Here is a tiny trained network, its code and every weight. The questions are about switching its units off for an input and a target symbol, where a switched-off unit gives its printed mean instead of its output.

import numpy as np


def w(rows, s, z=0):
    codes = np.array(rows[::2]) - 128.0
    scale = np.full(codes.shape[1], s)
    scale[-1] = z or s
    return codes * scale


def f(y):
    return np.maximum(y, 0)


def softmax(a):
    e = np.exp(a - a.max(-1, keepdims=True))
    return e / e.sum(-1, keepdims=True)


def log_softmax(a):
    a = a - a.max(-1, keepdims=True)
    return a - np.log(np.exp(a).sum(-1, keepdims=True))


def net(x, mask):
    ids = ['αβγδεζηθλμξπστφω'.index(c) for c in x.split()]
    T = len(ids)
    res = E[ids] + P[:T]
    q, k, v = (res @ M[0].T for M in (Q, K, V))
    z = softmax(np.where(np.tri(T) > 0, q @ k.T / 4**0.5, -1e9)) @ v
    res = res + np.where(mask[0], z, O[0][:, -1]) @ O[0][:, :-1]
    y = f(res @ A[0][:, :-1].T + A[0][:, -1])
    res = res + np.where(mask[1:9], y, B[0][:, -1]) @ B[0][:, :-1]
    return log_softmax(res[-1] @ U[:, :-1].T + U[:, -1])


Q, K, V, O, A, B = {}, {}, {}, {}, {}, {}
E = w([
[123,121,153,129,154],'α',
[58,188,110,114,99],'β',
[118,119,151,151,138],'γ',
[130,119,145,120,111],'δ',
[179,157,89,56,124],'ε',
[80,233,180,77,176],'ζ',
[210,168,162,119,203],'η',
[104,117,158,156,168],'θ',
[164,167,207,70,97],'λ',
[127,61,195,98,197],'μ',
[78,85,200,78,102],'ξ',
[125,252,82,193,126],'π',
[108,117,152,148,158],'σ',
[88,62,72,62,113],'τ',
[61,106,167,196,204],'φ',
[164,175,93,205,78],'ω',
],0.022)
P = w([
[69,120,111,136,246],'0',
[115,85,157,121,116],'1',
[120,86,161,124,122],'2',
[127,92,159,115,100],'3',
[123,101,157,112,114],'4',
[131,105,163,107,124],'5',
[124,103,166,103,138],'6',
[116,104,169,93,141],'7',
[118,112,170,84,155],'8',
[113,121,164,88,158],'9',
],0.011)
Q[0] = w([
[148,208,4,182,124],'head 0',
[200,79,172,46,60],'head 0',
[129,115,255,154,187],'head 0',
[207,64,127,239,74],'head 0',
],0.0063)
K[0] = w([
[155,97,61,236,96],'head 0',
[95,117,144,131,145],'head 0',
[133,166,155,15,192],'head 0',
[255,157,193,149,51],'head 0',
],0.0086)
V[0] = w([
[1,194,110,86,140],'head 0',
[19,64,137,157,33],'head 0',
[162,65,165,107,144],'head 0',
[156,151,204,162,127],'head 0',
],0.0087)
O[0] = w([
[115,182,69,52,98,255],'head 0',
[2,80,142,138,158,67],'head 0',
[203,27,194,141,140,156],'head 0',
[79,220,179,133,239,170],'head 0',
],0.0085)
A[0] = w([
[120,38,118,2,46,54],'neuron 0',
[224,162,84,177,184,35],'neuron 1',
[129,48,153,23,251,10],'neuron 2',
[143,210,238,96,123,52],'neuron 3',
[216,21,167,196,128,137],'neuron 4',
[65,108,202,56,149,65],'neuron 5',
[83,138,105,97,104,2],'neuron 6',
[138,56,128,171,154,107],'neuron 7',
],0.0083,0.0028)
B[0] = w([
[219,102,116,150,172,187],'neuron 0',
[26,81,56,156,115,157],'neuron 1',
[81,156,135,162,117,253],'neuron 2',
[129,76,167,227,181,234],'neuron 3',
[113,143,98,67,191,202],'neuron 4',
[116,78,104,157,2,225],'neuron 5',
[159,109,100,109,112,154],'neuron 6',
[67,125,92,85,199,164],'neuron 7',
],0.008,0.011)
U = w([
[106,235,211,56,136,86],'α',
[85,140,102,82,136,43],'β',
[51,140,107,42,84,174],'γ',
[99,146,115,117,148,109],'δ',
[126,114,87,244,109,149],'ε',
[185,188,67,21,201,253],'ζ',
[135,146,119,140,152,91],'η',
[86,105,167,2,205,160],'θ',
[106,137,117,114,157,36],'λ',
[165,141,195,192,130,196],'μ',
[46,120,104,154,122,25],'ξ',
[107,136,120,84,129,99],'π',
[184,132,92,184,235,67],'σ',
[121,67,43,120,145,119],'τ',
[92,164,69,156,139,212],'φ',
[71,69,148,132,70,81],'ω',
],0.0078,0.0041)

Each question gives the input, a string of symbols that net reads in full, and the target symbol t.
The units are the heads (4 rows each of Q, K, V and O) and the neurons (one row each of A and B). Each row of codes is followed by its name. A weight is (code - 128) times the scale printed after its matrix; where a second scale follows, it is the last column's (O, A, B and U).
mask holds one flag per unit, heads first, then neurons. A switched-off unit (its flag False) gives its mean, the last column of its rows in O or B, instead of its output. The means were averaged over made-up inputs and are rounded, as every weight is.
A unit's drop is (log p(t) with every unit on - log p(t) with that unit switched off) / (log p(t) with every unit on - log p(t) with every unit switched off).
The circuit of an input: a set's keep is (log p(t) with only the set's units on - log p(t) with every unit switched off) / (log p(t) with every unit on - log p(t) with every unit switched off). Starting from all 9 units, units are removed one at a time, each time the one whose removal leaves the highest keep (on an exact tie, the one counted first), for as long as the keep stays at least 0.8.
units of the circuit, in order: the units of the circuit, biggest drop first
most important unit: the unit with the biggest drop
top k neurons: the k neurons with the biggest drops, biggest first
drop when u is switched off: that unit's drop, to one decimal
input β β φ, target γ: units of the circuit, in order	[head 0; neuron 3]
input μ ξ μ θ, target θ: units of the circuit, in order	[head 0; neuron 4; neuron 7]
input τ λ μ η ε γ μ φ, target θ: units of the circuit, in order	[head 0; neuron 4; neuron 7; neuron 3]
input γ β β τ, target τ: top 2 neurons	[neuron 0; neuron 6]
input ζ φ μ μ α, target ζ: units of the circuit, in order	[head 0; neuron 5]
input π δ μ η, target σ: units of the circuit, in order	[head 0; neuron 3; neuron 4]
input ω δ η σ, target σ: units of the circuit, in order	[head 0; neuron 5]
input ζ π μ η δ, target ζ: top 2 neurons	[neuron 5; neuron 2]
input τ φ σ β γ σ λ, target μ: most important unit	neuron 0
input φ ξ μ γ, target θ: top 3 neurons	[neuron 4; neuron 7; neuron 3]
input ε σ θ τ μ γ, target θ: top 2 neurons	[neuron 4; neuron 5]
input ζ ξ μ μ β δ φ δ α, target ζ: top 3 neurons	[neuron 5; neuron 2; neuron 1]
input ω ξ μ σ, target θ: top 4 neurons	[neuron 4; neuron 7; neuron 3; neuron 1]
input ζ ζ δ π η ζ θ, target ζ: drop when head 0 is switched off	1.0
input ζ ζ α ζ, target ζ: drop when neuron 7 is switched off	-0.1
input π γ φ μ ω η γ μ δ, target θ: drop when neuron 4 is switched off	0.7
input ζ β λ α ζ ε φ φ δ, target ζ: drop when neuron 5 is switched off	0.2
